Below is a small trained network, with its code and all its weights. Each question gives an input and a target symbol and asks what happens when units are switched off, that is, made to give their printed mean instead of their output.

import numpy as np


def w(rows, s, z=0):
    codes = np.array(rows[::2]) - 128.0
    scale = np.full(codes.shape[1], s)
    scale[-1] = z or s
    return codes * scale


def f(y):
    return y / 2 * (1 + np.tanh(0.7978845608 * (y + 0.044715 * y**3)))


def softmax(a):
    e = np.exp(a - a.max(-1, keepdims=True))
    return e / e.sum(-1, keepdims=True)


def log_softmax(a):
    a = a - a.max(-1, keepdims=True)
    return a - np.log(np.exp(a).sum(-1, keepdims=True))


def net(x, mask):
    ids = ['αβγδεζηθλμξπστω'.index(c) for c in x.split()]
    T = len(ids)
    res = E[ids] + P[:T]
    u = 0
    for l in range(2):
        q, k, v = (res @ M[l].T for M in (Q, K, V))
        z = softmax(np.where(np.tri(T) > 0, q @ k.T / 4**0.5, -1e9)) @ v
        res = res + np.where(mask[u], z, O[l][:, -1]) @ O[l][:, :-1]
        u += 1
        y = f(res @ A[l][:, :-1].T + A[l][:, -1])
        res = res + np.where(mask[u : u + 12], y, B[l][:, -1]) @ B[l][:, :-1]
        u += 12
    return log_softmax(res[-1] @ U[:, :-1].T + U[:, -1])


Q, K, V, O, A, B = {}, {}, {}, {}, {}, {}
E = w([
[110,234,150,101,211],'α',
[202,219,136,146,21],'β',
[205,135,108,98,35],'γ',
[145,9,87,104,136],'δ',
[72,118,169,140,36],'ε',
[68,203,227,110,100],'ζ',
[157,209,69,110,163],'η',
[145,194,141,70,207],'θ',
[19,31,183,167,116],'λ',
[57,152,188,61,108],'μ',
[134,151,151,228,144],'ξ',
[34,104,154,140,114],'π',
[37,168,172,203,197],'σ',
[114,138,156,41,40],'τ',
[58,134,83,178,208],'ω',
],0.012)
P = w([
[138,97,86,9,137],'0',
[105,140,76,147,113],'1',
[111,140,86,149,114],'2',
[121,141,102,134,118],'3',
[134,140,118,129,119],'4',
[140,139,130,119,119],'5',
[145,135,143,112,120],'6',
[159,135,153,105,120],'7',
[162,132,165,100,122],'8',
[170,132,175,96,122],'9',
[177,131,178,91,122],'10',
[183,131,185,82,123],'11',
],0.012)
Q[0] = w([
[93,133,177,158,128],'0.h0',
[64,189,136,59,158],'0.h0',
[31,110,118,2,86],'0.h0',
[195,200,106,129,45],'0.h0',
],0.013)
K[0] = w([
[69,139,149,159,119],'0.h0',
[77,171,138,46,159],'0.h0',
[79,79,83,2,87],'0.h0',
[168,177,105,129,32],'0.h0',
],0.013)
V[0] = w([
[100,163,254,86,107],'0.h0',
[223,56,197,177,160],'0.h0',
[138,202,110,121,124],'0.h0',
[230,74,243,67,202],'0.h0',
],0.0066)
O[0] = w([
[127,140,2,233,172,93],'0.h0',
[103,74,193,96,155,6],'0.h0',
[151,127,130,203,130,126],'0.h0',
[49,152,82,148,85,88],'0.h0',
],0.0068,0.0012)
A[0] = w([
[114,117,116,123,125,144],'0.n0',
[218,132,192,149,166,17],'0.n1',
[68,194,180,89,91,95],'0.n2',
[99,136,188,156,227,176],'0.n3',
[159,10,121,154,48,72],'0.n4',
[79,81,158,193,14,100],'0.n5',
[151,109,34,142,140,90],'0.n6',
[117,77,159,123,161,102],'0.n7',
[100,15,78,157,186,73],'0.n8',
[29,126,126,99,188,112],'0.n9',
[100,141,81,122,78,4],'0.n10',
[171,64,72,209,129,106],'0.n11',
],0.011,0.0048)
B[0] = w([
[132,116,124,108,124,144],'0.n0',
[34,139,80,62,86,148],'0.n1',
[40,142,21,179,147,179],'0.n2',
[170,166,82,114,53,235],'0.n3',
[122,255,110,132,116,251],'0.n4',
[128,222,113,90,186,208],'0.n5',
[97,141,109,60,112,118],'0.n6',
[112,144,144,135,108,159],'0.n7',
[104,159,75,154,29,190],'0.n8',
[193,73,46,210,98,179],'0.n9',
[54,122,160,106,219,98],'0.n10',
[143,130,95,150,216,134],'0.n11',
],0.013,0.003)
Q[1] = w([
[61,36,253,104,233],'1.h0',
[200,228,81,137,98],'1.h0',
[17,72,221,129,166],'1.h0',
[85,84,175,120,185],'1.h0',
],0.016)
K[1] = w([
[110,248,164,230,155],'1.h0',
[90,55,115,106,138],'1.h0',
[134,183,202,214,120],'1.h0',
[125,214,160,171,133],'1.h0',
],0.017)
V[1] = w([
[202,207,59,56,107],'1.h0',
[171,232,191,121,161],'1.h0',
[243,197,124,229,71],'1.h0',
[78,254,56,188,208],'1.h0',
],0.0069)
O[1] = w([
[236,120,174,142,222,246],'1.h0',
[145,81,168,4,128,61],'1.h0',
[254,39,109,163,46,131],'1.h0',
[61,10,150,167,144,114],'1.h0',
],0.0069,0.012)
A[1] = w([
[82,98,148,127,71,115],'1.n0',
[118,105,80,135,148,38],'1.n1',
[116,192,126,51,199,177],'1.n2',
[88,101,74,71,69,189],'1.n3',
[65,168,189,118,165,2],'1.n4',
[132,203,187,204,142,37],'1.n5',
[172,25,129,37,156,141],'1.n6',
[77,130,237,116,1,116],'1.n7',
[130,119,120,128,149,80],'1.n8',
[89,52,72,76,109,73],'1.n9',
[139,93,143,207,242,67],'1.n10',
[103,33,145,211,150,40],'1.n11',
],0.0079,0.0049)
B[1] = w([
[143,91,108,159,136,105],'1.n0',
[110,118,145,145,136,109],'1.n1',
[135,82,123,79,116,249],'1.n2',
[100,177,69,143,170,127],'1.n3',
[162,180,160,166,125,130],'1.n4',
[109,183,133,144,199,253],'1.n5',
[150,211,160,164,188,138],'1.n6',
[112,103,203,162,113,121],'1.n7',
[130,122,136,134,136,108],'1.n8',
[112,158,141,197,253,113],'1.n9',
[156,75,115,139,159,178],'1.n10',
[121,201,139,129,150,130],'1.n11',
],0.02,0.0049)
U = w([
[165,152,2,93,172,181],'α',
[132,180,150,139,107,209],'β',
[155,179,224,121,68,176],'γ',
[98,189,89,81,21,170],'δ',
[60,161,145,73,182,74],'ε',
[48,143,117,163,148,83],'ζ',
[149,99,121,64,168,41],'η',
[175,109,62,53,159,1],'θ',
[78,206,72,145,101,22],'λ',
[32,65,112,171,113,200],'μ',
[132,98,220,174,154,181],'ξ',
[105,65,91,137,154,146],'π',
[133,146,112,223,93,32],'σ',
[60,98,98,78,118,201],'τ',
[161,87,99,177,79,59],'ω',
],0.0069,0.0076)

Each question gives the input, a string of symbols that net reads in full, and the target symbol t.
The units are the heads (4 rows each of Q, K, V and O) and the neurons (one row each of A and B). Each row of codes is followed by its name. A weight is (code - 128) times the scale printed after its matrix; where a second scale follows, it is the last column's (O, A, B and U).
mask holds one flag per unit, layer by layer, with each layer's heads first. A switched-off unit (its flag False) gives its mean, the last column of its rows in O or B, instead of its output. The means were averaged over made-up inputs and are rounded, as every weight is.
A unit's drop is (log p(t) with every unit on - log p(t) with that unit switched off) / (log p(t) with every unit on - log p(t) with every unit switched off).
The circuit of an input: a set's keep is (log p(t) with only the set's units on - log p(t) with every unit switched off) / (log p(t) with every unit on - log p(t) with every unit switched off). Starting from the 12 units with the biggest drops (on a tie, the unit counted first), units are removed one at a time, each time the one whose removal leaves the highest keep (on an exact tie, the one counted first), for as long as the keep stays at least 0.8.
circuit, biggest first: the units of the circuit, biggest drop first
most important unit: the unit with the biggest drop
top k neurons: the k neurons with the biggest drops, biggest first
top k neurons in layer l: the k neurons of layer l with the biggest drops, biggest first
drop when u is switched off: that unit's drop, to one decimal
input β ξ λ β η β δ α ε δ λ ξ, target γ: top 4 neurons : 0.n4, 0.n3, 0.n2, 0.n1
input α θ λ ω α λ τ δ ξ, target ξ: circuit, biggest first : 0.n4, 1.h0, 0.n2
input δ γ π ξ σ ξ β λ ε ζ ζ, target α: most important unit : 0.n2
input π γ τ λ, target λ: top 3 neurons : 0.n8, 0.n4, 0.n5
input ξ β π δ δ ξ λ θ, target δ: top 2 neurons in layer 1 : 1.n5, 1.n10
input τ β ξ τ μ ζ, target ε: top 3 neurons : 1.n5, 0.n10, 1.n2
input π π ζ, target λ: circuit, biggest first : 1.h0, 0.n5, 0.n2
input ξ τ θ β η δ λ δ δ λ δ β, target δ: circuit, biggest first : 0.n1, 1.h0
input β ξ σ ε, target α: top 2 neurons : 0.n5, 0.n4
input δ δ ξ λ θ δ ξ ζ π, target α: top 3 neurons in layer 0 : 0.n9, 0.n5, 0.n2
input ξ η ε ξ θ ξ δ δ δ δ δ σ, target δ: circuit, biggest first : 0.n3, 1.h0
input ξ ζ ξ π β ξ ξ λ δ γ, target δ: circuit, biggest first : 1.h0, 0.n1, 1.n5, 0.n5
input β δ γ ξ γ, target γ: top 3 neurons in layer 0 : 0.n4, 0.n2, 0.n1
input δ ξ θ λ ξ ε, target α: circuit, biggest first : 0.n5, 0.n2, 1.n2
input δ β γ π, target α: top neuron : 0.n5
input α δ ξ δ ω σ ξ δ, target ξ: circuit, biggest first : 1.h0, 0.h0, 0.n3, 1.n6
input λ α δ δ ξ θ ω δ σ, target σ: circuit, biggest first : 0.n9, 1.h0, 0.h0, 1.n2
input λ ξ η δ σ, target σ: top 4 neurons : 0.n9, 0.n3, 0.n8, 1.n2
input μ ξ δ σ ξ ξ ξ ξ ζ, target ζ: top 2 neurons : 0.n2, 1.n5
input β λ δ ξ γ ω ω δ λ ξ β ξ, target γ: most important unit : 1.h0
input δ π δ ζ, target α: top 2 neurons : 0.n2, 0.n4
input δ σ δ θ ξ ξ ω τ λ, target α: top 4 neurons : 0.n5, 0.n9, 0.n2, 1.n5
input δ δ δ ζ ε λ, target α: top 3 neurons : 0.n5, 0.n9, 0.n2
input β ξ τ π ξ ξ ξ γ, target γ: top 2 neurons in layer 0 : 0.n2, 0.n1
input ξ γ δ δ ζ ξ ξ β τ λ, target δ: drop when 0.n5 is switched off : 0.2
input ξ δ ξ δ λ θ τ γ δ, target δ: drop when 1.n3 is switched off : 0.1
input π δ λ α δ δ ξ θ ζ, target λ: top neuron : 0.n2
input η δ ξ δ μ β θ ζ θ δ, target γ: drop when 0.h0 is switched off : 0.7
